Here is a tiny trained network, its code and every weight. The questions are about switching its units off for an input and a class, where a switched-off unit gives its printed mean instead of its output.

import numpy as np


def w(rows, s, z=0):
    codes = np.array(rows[::2]) - 128.0
    scale = np.full(codes.shape[1], s)
    scale[-1] = z or s
    return codes * scale


def norm(h):
    return h / np.sqrt((h * h).mean(-1, keepdims=True) + 1e-5)


def f(y):
    return np.maximum(y, 0)


def log_softmax(a):
    a = a - a.max(-1, keepdims=True)
    return a - np.log(np.exp(a).sum(-1, keepdims=True))


def net(x, mask):
    res = np.array(x, float).reshape(1, 5) / 4 @ E
    u = 0
    for l in range(2):
        y = f(norm(res) @ A[l][:, :-1].T + A[l][:, -1])
        res = res + np.where(mask[u : u + 3], y, B[l][:, -1]) @ B[l][:, :-1]
        u += 3
    return log_softmax(norm(res)[-1] @ U[:, :-1].T + U[:, -1])


A, B = {}, {}
E = w([
[145,134,122,127,173,115,125,125,119,114],'x0',
[180,153,178,145,96,155,169,107,95,108],'x1',
[100,154,164,138,72,53,87,3,108,126],'x2',
[117,30,88,193,154,149,195,33,100,164],'x3',
[162,87,125,132,100,156,49,128,105,154],'x4',
],0.0047)
A[0] = w([
[146,170,253,175,76,207,178,134,77,87,79],'0.n0',
[10,83,111,115,132,99,83,153,244,151,5],'0.n1',
[95,159,120,112,70,114,155,58,94,114,146],'0.n2',
],0.0055,0.0028)
B[0] = w([
[101,133,2,168,226,86,54,143,32,130,255],'0.n0',
[187,144,21,252,208,89,153,89,55,91,187],'0.n1',
[116,67,120,82,176,178,153,102,197,168,225],'0.n2',
],0.0062,0.0041)
A[1] = w([
[138,111,109,127,126,189,156,191,100,112,251],'1.n0',
[139,207,183,95,76,48,37,185,160,11,115],'1.n1',
[87,145,245,72,89,55,66,3,181,129,160],'1.n2',
],0.0056,0.0031)
B[1] = w([
[86,108,149,77,109,104,72,96,194,142,254],'1.n0',
[67,26,114,205,130,139,161,32,179,40,223],'1.n1',
[119,96,160,61,228,216,96,168,194,254,209],'1.n2',
],0.0076,0.005)
U = w([
[80,99,92,138,162,149,114,114,158,117,240],'0',
[110,112,173,71,187,195,131,219,209,183,219],'1',
[83,46,173,207,93,161,192,45,166,54,190],'2',
[142,142,67,218,179,70,98,125,52,110,105],'3',
[120,81,143,100,157,118,126,127,157,120,212],'4',
[163,182,179,100,61,115,176,126,92,131,6],'5',
[254,214,195,55,48,63,201,176,83,138,3],'6',
],0.0062,0.0034)

Each question gives the input, the list of numbers given to net, and the class t.
The units are the neurons (one row each of A and B). Each row of codes is followed by its name. A weight is (code - 128) times the scale printed after its matrix; where a second scale follows, it is the last column's (A, B and U).
mask holds one flag per neuron, layer by layer. A switched-off neuron (its flag False) gives its mean, the last column of its row in B, instead of its output. The means were averaged over made-up inputs and are rounded, as every weight is.
A unit's drop is (log p(t) with every unit on - log p(t) with that unit switched off) / (log p(t) with every unit on - log p(t) with every unit switched off).
The circuit of an input: a set's keep is (log p(t) with only the set's units on - log p(t) with every unit switched off) / (log p(t) with every unit on - log p(t) with every unit switched off). Starting from all 6 units, units are removed one at a time, each time the one whose removal leaves the highest keep (on an exact tie, the one counted first), for as long as the keep stays at least 0.8.
circuit, biggest first: the units of the circuit, biggest drop first
k most important neurons: the k neurons with the biggest drops, biggest first
k most important neurons of layer l: the k neurons of layer l with the biggest drops, biggest first
input [-6,-7,-1,1,7], class 3: 4 most important neurons => 0.n1; 1.n2; 1.n1; 0.n2
input [-4,0,7,-6,-1], class 1: circuit, biggest first => 1.n2
input [2,-7,-1,-2,5], class 3: circuit, biggest first => 0.n1; 1.n2
input [3,-5,-5,-6,0], class 2: circuit, biggest first => 1.n1; 0.n0; 0.n2
input [-4,-5,7,1,1], class 1: 3 most important neurons => 1.n2; 0.n0; 1.n1
input [1,-1,-1,-5,-1], class 2: circuit, biggest first => 1.n1; 0.n0
input [3,4,-3,-1,2], class 3: 2 most important neurons => 0.n0; 1.n2
input [7,7,8,3,6], class 1: circuit, biggest first => 1.n2; 0.n1
input [0,6,-4,3,3], class 3: 3 most important neurons => 0.n0; 1.n2; 0.n2
input [-6,-5,-3,-7,-7], class 2: 2 most important neurons of layer 1 => 1.n1; 1.n2
input [0,5,0,3,1], class 3: 3 most important neurons => 0.n0; 1.n2; 1.n1
input [3,3,4,2,4], class 1: circuit, biggest first => 1.n2; 0.n1; 1.n1
input [-3,6,-2,3,2], class 3: 4 most important neurons => 0.n0; 1.n2; 1.n1; 0.n2
input [4,6,6,-4,-6], class 1: 2 most important neurons => 1.n2; 0.n2
input [-3,2,8,-5,-3], class 1: circuit, biggest first => 1.n2
input [4,-4,6,-7,6], class 2: 2 most important neurons => 1.n1; 0.n2
input [1,8,-6,-6,-7], class 3: 3 most important neurons => 0.n0; 1.n2; 0.n2
input [-4,-6,8,-1,3], class 1: 2 most important neurons => 1.n2; 0.n0
input [1,-8,-4,0,-2], class 3: 2 most important neurons => 0.n1; 1.n2
input [6,7,2,-1,1], class 3: circuit, biggest first => 0.n0
input [1,-6,-3,-2,4], class 3: 4 most important neurons => 0.n1; 1.n2; 0.n2; 1.n1
input [7,-6,2,-8,5], class 2: 2 most important neurons => 1.n1; 0.n0
input [-8,4,-6,-6,-6], class 0: 2 most important neurons of layer 1 => 1.n1; 1.n2
input [5,4,7,2,3], class 1: 2 most important neurons of layer 1 => 1.n2; 1.n1
input [-2,3,4,-7,3], class 2: 2 most important neurons of layer 1 => 1.n1; 1.n0
input [2,4,-3,-8,0], class 2: 2 most important neurons of layer 1 => 1.n1; 1.n2
input [-6,-8,-6,5,-3], class 3: circuit, biggest first => 0.n1
